Below are the code and all the weights of a small trained network. Each question names an input and a target symbol and asks about switching units off, where a switched-off unit gives its printed mean instead of its output.

import numpy as np


def w(rows, s, z=0):
    codes = np.array(rows[::2]) - 128.0
    scale = np.full(codes.shape[1], s)
    scale[-1] = z or s
    return codes * scale


def norm(h):
    return h / np.sqrt((h * h).mean(-1, keepdims=True) + 1e-5)


def f(y):
    return y / 2 * (1 + np.tanh(0.7978845608 * (y + 0.044715 * y**3)))


def softmax(a):
    e = np.exp(a - a.max(-1, keepdims=True))
    return e / e.sum(-1, keepdims=True)


def log_softmax(a):
    a = a - a.max(-1, keepdims=True)
    return a - np.log(np.exp(a).sum(-1, keepdims=True))


def net(x, mask):
    ids = ['ΛΠΣαβδεζτω'.index(c) for c in x.split()]
    T = len(ids)
    res = E[ids] + P[:T]
    u = 0
    for l in range(3):
        r = norm(res)
        for j in range(2):
            rows = slice(3 * j, 3 * j + 3)
            q, k, v = (r @ M[l][rows].T for M in (Q, K, V))
            z = softmax(np.where(np.tri(T) > 0, q @ k.T / 3**0.5, -1e9)) @ v
            o = O[l][rows]
            res = res + np.where(mask[u + j], z, o[:, -1]) @ o[:, :-1]
        u += 2
        y = f(norm(res) @ A[l][:, :-1].T + A[l][:, -1])
        res = res + np.where(mask[u : u + 4], y, B[l][:, -1]) @ B[l][:, :-1]
        u += 4
    return log_softmax(norm(res)[-1] @ U[:, :-1].T + U[:, -1])


Q, K, V, O, A, B = {}, {}, {}, {}, {}, {}
E = w([
[213,151,113,193],'Λ',
[110,162,98,143],'Π',
[101,180,75,151],'Σ',
[126,144,124,105],'α',
[138,148,106,86],'β',
[112,193,94,197],'δ',
[134,157,128,135],'ε',
[166,82,93,121],'ζ',
[159,85,53,101],'τ',
[4,98,49,164],'ω',
],0.013)
P = w([
[101,94,194,158],'0',
[106,246,123,182],'1',
[156,108,82,2],'2',
[98,245,127,179],'3',
[159,107,81,13],'4',
[100,240,130,180],'5',
[174,112,90,18],'6',
[98,240,130,178],'7',
[168,108,87,23],'8',
[97,239,131,182],'9',
[163,110,84,22],'10',
[97,236,130,181],'11',
[170,108,84,25],'12',
],0.0058)
Q[0] = w([
[126,107,112,238],'0.h1',
[195,119,134,102],'0.h1',
[112,1,88,119],'0.h1',
[177,194,169,207],'0.h2',
[144,69,33,180],'0.h2',
[123,217,115,94],'0.h2',
],0.023)
K[0] = w([
[109,106,182,188],'0.h1',
[185,123,151,102],'0.h1',
[134,5,143,109],'0.h1',
[139,195,145,211],'0.h2',
[171,58,57,154],'0.h2',
[96,199,107,123],'0.h2',
],0.028)
V[0] = w([
[157,124,81,252],'0.h1',
[119,199,72,105],'0.h1',
[113,68,211,61],'0.h1',
[156,138,42,119],'0.h2',
[132,129,115,129],'0.h2',
[163,141,19,118],'0.h2',
],0.0037)
O[0] = w([
[129,63,180,23,162],'0.h1',
[3,169,94,99,244],'0.h1',
[237,135,123,228,1],'0.h1',
[119,55,170,157,203],'0.h2',
[129,119,135,132,139],'0.h2',
[119,43,181,162,224],'0.h2',
],0.0031,0.003)
A[0] = w([
[101,51,162,238,88],'0.n1',
[166,119,2,160,3],'0.n2',
[202,93,28,78,45],'0.n3',
[145,187,91,59,190],'0.n4',
],0.0091,0.0016)
B[0] = w([
[198,111,208,174,126],'0.n1',
[98,70,97,255,191],'0.n2',
[48,179,123,163,202],'0.n3',
[110,49,67,141,254],'0.n4',
],0.008,0.0057)
Q[1] = w([
[114,160,96,185],'1.h1',
[72,111,253,152],'1.h1',
[104,192,134,94],'1.h1',
[76,192,107,107],'1.h2',
[147,77,135,94],'1.h2',
[244,166,119,90],'1.h2',
],0.022)
K[1] = w([
[120,127,63,181],'1.h1',
[94,88,219,217],'1.h1',
[35,160,129,118],'1.h1',
[61,172,115,95],'1.h2',
[163,86,138,102],'1.h2',
[80,79,254,100],'1.h2',
],0.021)
V[1] = w([
[89,108,221,67],'1.h1',
[78,145,254,67],'1.h1',
[140,44,89,101],'1.h1',
[201,191,140,65],'1.h2',
[195,168,53,125],'1.h2',
[27,65,233,140],'1.h2',
],0.0044)
O[1] = w([
[189,54,197,158,22],'1.h1',
[171,26,208,123,2],'1.h1',
[201,155,142,221,133],'1.h1',
[106,90,137,215,76],'1.h2',
[45,166,85,157,182],'1.h2',
[254,70,192,81,56],'1.h2',
],0.0034,0.0042)
A[1] = w([
[197,155,52,185,117],'1.n1',
[225,224,97,69,219],'1.n2',
[105,1,113,149,1],'1.n3',
[49,74,150,168,152],'1.n4',
],0.0098,0.001)
B[1] = w([
[87,118,90,57,243],'1.n1',
[128,197,21,220,129],'1.n2',
[171,253,126,126,161],'1.n3',
[170,81,113,134,254],'1.n4',
],0.012,0.0033)
Q[2] = w([
[74,122,166,206],'2.h1',
[170,150,156,81],'2.h1',
[102,252,174,89],'2.h1',
[131,166,126,93],'2.h2',
[119,136,61,76],'2.h2',
[195,148,69,97],'2.h2',
],0.03)
K[2] = w([
[72,208,218,104],'2.h1',
[127,96,121,209],'2.h1',
[7,176,2,195],'2.h1',
[138,140,164,77],'2.h2',
[78,233,86,51],'2.h2',
[205,240,105,56],'2.h2',
],0.025)
V[2] = w([
[98,65,105,195],'2.h1',
[193,116,70,146],'2.h1',
[115,114,195,198],'2.h1',
[104,60,89,246],'2.h2',
[118,103,71,118],'2.h2',
[104,184,88,126],'2.h2',
],0.012)
O[2] = w([
[156,68,67,113,155],'2.h1',
[115,50,189,68,133],'2.h1',
[132,103,113,255,116],'2.h1',
[188,12,92,186,184],'2.h2',
[147,136,156,178,190],'2.h2',
[156,128,203,119,248],'2.h2',
],0.0097,0.011)
A[2] = w([
[79,172,96,254,72],'2.n1',
[61,37,159,97,18],'2.n2',
[163,220,162,71,87],'2.n3',
[207,124,33,120,3],'2.n4',
],0.0079,0.0038)
B[2] = w([
[121,167,156,80,252],'2.n1',
[195,192,163,162,139],'2.n2',
[162,133,159,164,168],'2.n3',
[255,229,147,153,129],'2.n4',
],0.021,0.0039)
U = w([
[125,76,144,161,161],'Λ',
[82,248,176,101,74],'Π',
[222,210,91,107,111],'Σ',
[46,115,53,90,48],'α',
[168,121,93,37,148],'β',
[96,182,93,228,116],'δ',
[194,79,102,141,222],'ε',
[41,98,202,156,24],'ζ',
[166,105,212,76,254],'τ',
[172,170,225,188,92],'ω',
],0.011,0.0021)

Each question gives the input, a string of symbols that net reads in full, and the target symbol t.
The units are the heads (3 rows each of Q, K, V and O) and the neurons (one row each of A and B). Each row of codes is followed by its name. A weight is (code - 128) times the scale printed after its matrix; where a second scale follows, it is the last column's (O, A, B and U).
mask holds one flag per unit, layer by layer, with each layer's heads first. A switched-off unit (its flag False) gives its mean, the last column of its rows in O or B, instead of its output. The means were averaged over made-up inputs and are rounded, as every weight is.
A unit's drop is (log p(t) with every unit on - log p(t) with that unit switched off) / (log p(t) with every unit on - log p(t) with every unit switched off).
The circuit of an input: a set's keep is (log p(t) with only the set's units on - log p(t) with every unit switched off) / (log p(t) with every unit on - log p(t) with every unit switched off). Starting from the 12 units with the biggest drops (on a tie, the unit counted first), units are removed one at a time, each time the one whose removal leaves the highest keep (on an exact tie, the one counted first), for as long as the keep stays at least 0.8.
units of the circuit, in order: the units of the circuit, biggest drop first
most important unit: the unit with the biggest drop
k most important neurons: the k neurons with the biggest drops, biggest first
top k neurons in layer l: the k neurons of layer l with the biggest drops, biggest first
which heads matter: for each layer, one digit per head in row order, 1 if its drop is at least 0.15 and else 0, layers parted by /
input α δ δ Σ δ τ α, target α: units of the circuit, in order -> 0.n3; 0.h1
input δ β Σ, target δ: most important unit -> 1.h1
input δ δ Σ ε Λ ε ζ, target δ: 2 most important neurons -> 0.n3; 0.n4
input δ ω ζ ε α β ε Σ Π δ α β Σ, target δ: 3 most important neurons -> 0.n2; 0.n4; 1.n1
input α δ Σ δ δ δ Λ Σ δ β δ δ τ, target α: 3 most important neurons -> 0.n3; 0.n2; 0.n4
input ε α ε β ε Σ Λ Π, target ζ: 3 most important neurons -> 1.n4; 0.n2; 2.n4
input ζ δ τ δ δ τ δ τ δ δ ζ δ ζ, target ζ: 3 most important neurons -> 0.n3; 0.n4; 0.n1
input Π δ δ Σ ω Π δ τ δ Π δ ε Λ, target Π: 2 most important neurons -> 0.n2; 0.n3
input δ δ δ α Σ δ Λ, target δ: which heads matter -> 00 / 10 / 10
input Σ β β ε Σ δ δ, target Σ: which heads matter -> 10 / 10 / 10
input ω ω Σ δ Σ α δ, target ω: top 3 neurons in layer 0 -> 0.n1; 0.n2; 0.n3
input ε Σ τ ζ α δ Σ ε β Π α δ α, target ε: 2 most important neurons -> 0.n3; 0.n4
input ε δ α δ α, target ε: 3 most important neurons -> 0.n3; 1.n4; 0.n2
input Σ ε δ ε τ ε Σ, target Σ: 3 most important neurons -> 1.n3; 0.n3; 0.n4
input Σ δ δ ε τ, target Σ: most important unit -> 1.n3
input Σ ω Λ α α Π α α α δ δ, target Σ: 2 most important neurons -> 1.n3; 0.n4
input α α δ ω δ δ ζ, target α: which heads matter -> 11 / 11 / 00
input ε Σ α Λ δ β δ α α β δ δ δ, target ε: 4 most important neurons -> 0.n3; 0.n2; 0.n4; 1.n4
input α δ Π ε δ, target α: which heads matter -> 11 / 01 / 00
input Σ ζ α α Σ ζ ζ, target Σ: units of the circuit, in order -> 1.n3
input δ α ε β Σ δ α, target δ: which heads matter -> 10 / 10 / 10
input ζ δ δ Σ δ α δ α α δ ε ε β, target ζ: which heads matter -> 10 / 10 / 10
input α Σ ω δ τ δ α Λ β δ ζ Λ, target Σ: 2 most important neurons -> 1.n2; 0.n3
input ζ δ δ δ δ δ δ δ ω Σ α, target ζ: which heads matter -> 10 / 00 / 10
input δ Σ ω β Σ ζ ε ω ε, target δ: 2 most important neurons -> 0.n3; 0.n4
input δ Σ δ Σ, target α: 2 most important neurons -> 1.n3; 2.n1
input β δ α Σ β β δ ε δ, target β: units of the circuit, in order -> 2.h1
